Here is a tiny trained network, its code and every weight. The questions are about switching its units off for an input and a class, where a switched-off unit gives its printed mean instead of its output.

import numpy as np


def w(rows, s, z=0):
    codes = np.array(rows[::2]) - 128.0
    scale = np.full(codes.shape[1], s)
    scale[-1] = z or s
    return codes * scale


def f(y):
    return y / 2 * (1 + np.tanh(0.7978845608 * (y + 0.044715 * y**3)))


def log_softmax(a):
    a = a - a.max(-1, keepdims=True)
    return a - np.log(np.exp(a).sum(-1, keepdims=True))


def net(x, mask):
    res = np.array(x, float).reshape(1, 6) / 4 @ E
    y = f(res @ A[0][:, :-1].T + A[0][:, -1])
    res = res + np.where(mask, y, B[0][:, -1]) @ B[0][:, :-1]
    return log_softmax(res[-1] @ U[:, :-1].T + U[:, -1])


A, B = {}, {}
E = w([
[82,255,155],'x0',
[51,74,143],'x1',
[78,60,178],'x2',
[218,49,51],'x3',
[184,12,245],'x4',
[213,126,111],'x5',
],0.0057)
A[0] = w([
[95,252,141,252],'neuron 0',
[97,102,163,174],'neuron 1',
[122,206,130,121],'neuron 2',
[229,107,78,229],'neuron 3',
[221,66,105,234],'neuron 4',
[151,189,166,184],'neuron 5',
],0.012,0.0042)
B[0] = w([
[82,203,67,254],'neuron 0',
[95,81,236,171],'neuron 1',
[27,101,2,174],'neuron 2',
[207,230,126,204],'neuron 3',
[222,148,154,215],'neuron 4',
[102,173,94,172],'neuron 5',
],0.0062,0.0091)
U = w([
[153,62,130,2],'0',
[123,10,180,167],'1',
[106,163,182,149],'2',
[99,113,121,133],'3',
[244,172,147,177],'4',
[124,84,169,67],'5',
[77,131,60,121],'6',
],0.011,0.0053)

Each question gives the input, the list of numbers given to net, and the class t.
The units are the neurons (one row each of A and B). Each row of codes is followed by its name. A weight is (code - 128) times the scale printed after its matrix; where a second scale follows, it is the last column's (A, B and U).
mask holds one flag per neuron, in row order. A switched-off neuron (its flag False) gives its mean, the last column of its row in B, instead of its output. The means were averaged over made-up inputs and are rounded, as every weight is.
A unit's drop is (log p(t) with every unit on - log p(t) with that unit switched off) / (log p(t) with every unit on - log p(t) with every unit switched off).
The circuit of an input: a set's keep is (log p(t) with only the set's units on - log p(t) with every unit switched off) / (log p(t) with every unit on - log p(t) with every unit switched off). Starting from all 6 units, units are removed one at a time, each time the one whose removal leaves the highest keep (on an exact tie, the one counted first), for as long as the keep stays at least 0.8.
circuit, biggest first: the units of the circuit, biggest drop first
k most important neurons: the k neurons with the biggest drops, biggest first
drop of u: that unit's drop, to one decimal
input [4,-3,-7,3,-3,0], class 6: circuit, biggest first => (neuron 2; neuron 0)
input [6,5,-6,2,-1,5], class 6: circuit, biggest first => (neuron 2; neuron 4; neuron 0)
input [5,2,-2,-5,4,-8], class 6: circuit, biggest first => (neuron 0; neuron 2)
input [5,0,-6,-6,4,-7], class 6: circuit, biggest first => (neuron 2; neuron 0)
input [-7,-8,4,2,-8,-3], class 4: circuit, biggest first => (neuron 3; neuron 2)
input [-1,5,-7,8,1,-5], class 4: circuit, biggest first => (neuron 3; neuron 4)
input [8,5,-8,-1,0,-7], class 6: 2 most important neurons => (neuron 2; neuron 0)
input [2,1,7,6,-3,-3], class 1: circuit, biggest first => (neuron 0; neuron 3)
input [-8,-1,5,8,0,-2], class 4: circuit, biggest first => (neuron 3)
input [8,-1,8,5,7,-8], class 1: 3 most important neurons => (neuron 0; neuron 3; neuron 1)
input [-7,4,-3,7,3,2], class 4: drop of neuron 3 => 0.1
input [4,7,-6,-8,-2,-6], class 6: drop of neuron 2 => 0.2
input [-1,7,-7,6,-3,-2], class 4: drop of neuron 2 => 0.2
